Rows, each with its class
[-.08, .29, -.17, -.74, -.10, .16, -.16, .25, -.11, .13, -.09, .14, .04, .20, -.08, -.07, .02, .10, .12, .08, .03, .07, -.16, .07, -.13, -.25, -.13, .06, .08, .04, -.11, -.07, -.09, -.05] : M
[.11, .09, -.06, -.46, .08, .23, -.13, -.01, .12, .13, -.01, .07, -.05, .03, .01, .08, .27, .03, .26, -.03, -.06, -.15, -.08, .01, -.01, -.14, .02, .17, -.02, .03, -.16, .01, -.01, -.03] : K
[.02, -.02, -.01, .02, .00, .20, -.08, .04, .06, .05, -.09, -.02, .00, .04, .01, -.10, -.05, -.08, -.04, -.04, -.15, .06, .02, -.07, -.07, .09, .12, -.03, -.05, .00, .04, .12, -.07, .13] : D
[-.07, .29, -.18, -.69, .05, -.10, -.07, -.07, -.05, .13, -.05, .26, -.07, .15, -.07, -.10, .24, -.05, .29, .17, .29, .08, -.08, .16, .04, -.23, -.04, .05, .02, .19, -.07, -.05, .07, .13] : D
[-.27, -.01, .07, -.58, .02, .10, -.20, -.27, .08, .17, -.21, .08, .37, .18, -.03, -.09, -.08, .20, .41, -.24, .18, -.19, -.13, -.44, -.08, -.12, .25, .26, .19, -.11, -.15, -.04, -.06, -.24] : M
[.01, .06, -.07, -.11, -.03, .16, -.07, .02, .09, .15, -.08, -.01, -.03, .03, .05, -.06, .09, -.14, .10, .03, -.06, .04, -.05, -.03, -.06, -.11, .07, .05, -.07, .06, -.11, .18, -.15, -.14] : F
[.17, .15, -.16, -.47, .02, -.04, -.08, -.06, -.07, .07, -.03, .15, -.03, .06, -.03, -.10, .21, -.14, .21, .08, .55, .09, -.10, .10, -.03, -.19, -.04, .00, .06, .01, -.01, -.08, .02, .06] : G
[-.02, .23, -.14, -.76, .00, -.03, -.16, .04, .01, .14, -.05, .13, -.05, .22, -.06, -.09, .07, -.05, .11, .15, .12, .21, -.18, .13, -.10, -.30, -.19, .08, .11, .03, -.14, -.07, .01, -.01] : D
[-.10, .30, -.10, -.76, .06, -.02, -.10, -.05, -.08, .11, -.03, -.03, .00, .10, -.08, -.07, .10, .02, .16, .09, .09, .07, -.21, .15, -.06, -.26, -.20, .04, .08, .01, -.10, -.07, .06, .06] : G
[-.01, .21, -.25, -.52, -.02, .03, -.07, .00, .06, .03, -.02, .21, -.06, -.08, .04, .03, .28, -.17, .32, .12, .16, -.15, .04, .16, -.02, -.10, -.03, .17, .03, .00, .00, .11, -.12, -.08] : C
[.00, .27, -.04, -.76, .07, .27, -.19, .03, .05, .34, -.18, .13, -.02, .16, -.03, -.05, .15, -.05, .07, .09, .03, .14, -.02, -.01, -.12, -.27, -.08, .01, -.03, .04, -.13, -.01, -.13, -.06] : R
[-.04, -.07, -.04, .05, -.02, -.17, .06, -.14, -.11, .06, .03, .04, .12, .00, .08, -.09, .17, -.06, .14, .12, .23, -.03, .02, .06, .09, .07, .00, -.02, .00, -.03, .08, -.03, -.10, .12] : A
[.04, .08, -.10, -.31, -.01, .10, -.08, -.04, .01, .13, -.04, .13, .01, .08, .02, -.11, -.03, .05, .03, .07, .00, .17, -.02, .01, -.14, -.12, -.02, .04, -.01, .07, -.10, .15, -.05, -.06] : J
[.02, -.03, -.11, .18, .04, .13, -.07, -.06, .13, .03, -.07, .13, .08, -.01, -.01, -.11, .06, -.16, .18, .04, -.02, .06, .00, -.13, .06, .04, .21, .37, -.07, .16, .00, .09, -.14, -.18] : D
[-.14, .13, .04, -.44, .04, .13, -.10, .22, .00, .11, -.10, .00, .05, .17, -.03, .02, -.04, .00, .11, .01, .01, .09, -.10, .04, -.04, -.18, -.09, .03, .02, .06, -.09, -.02, .05, .02] : N
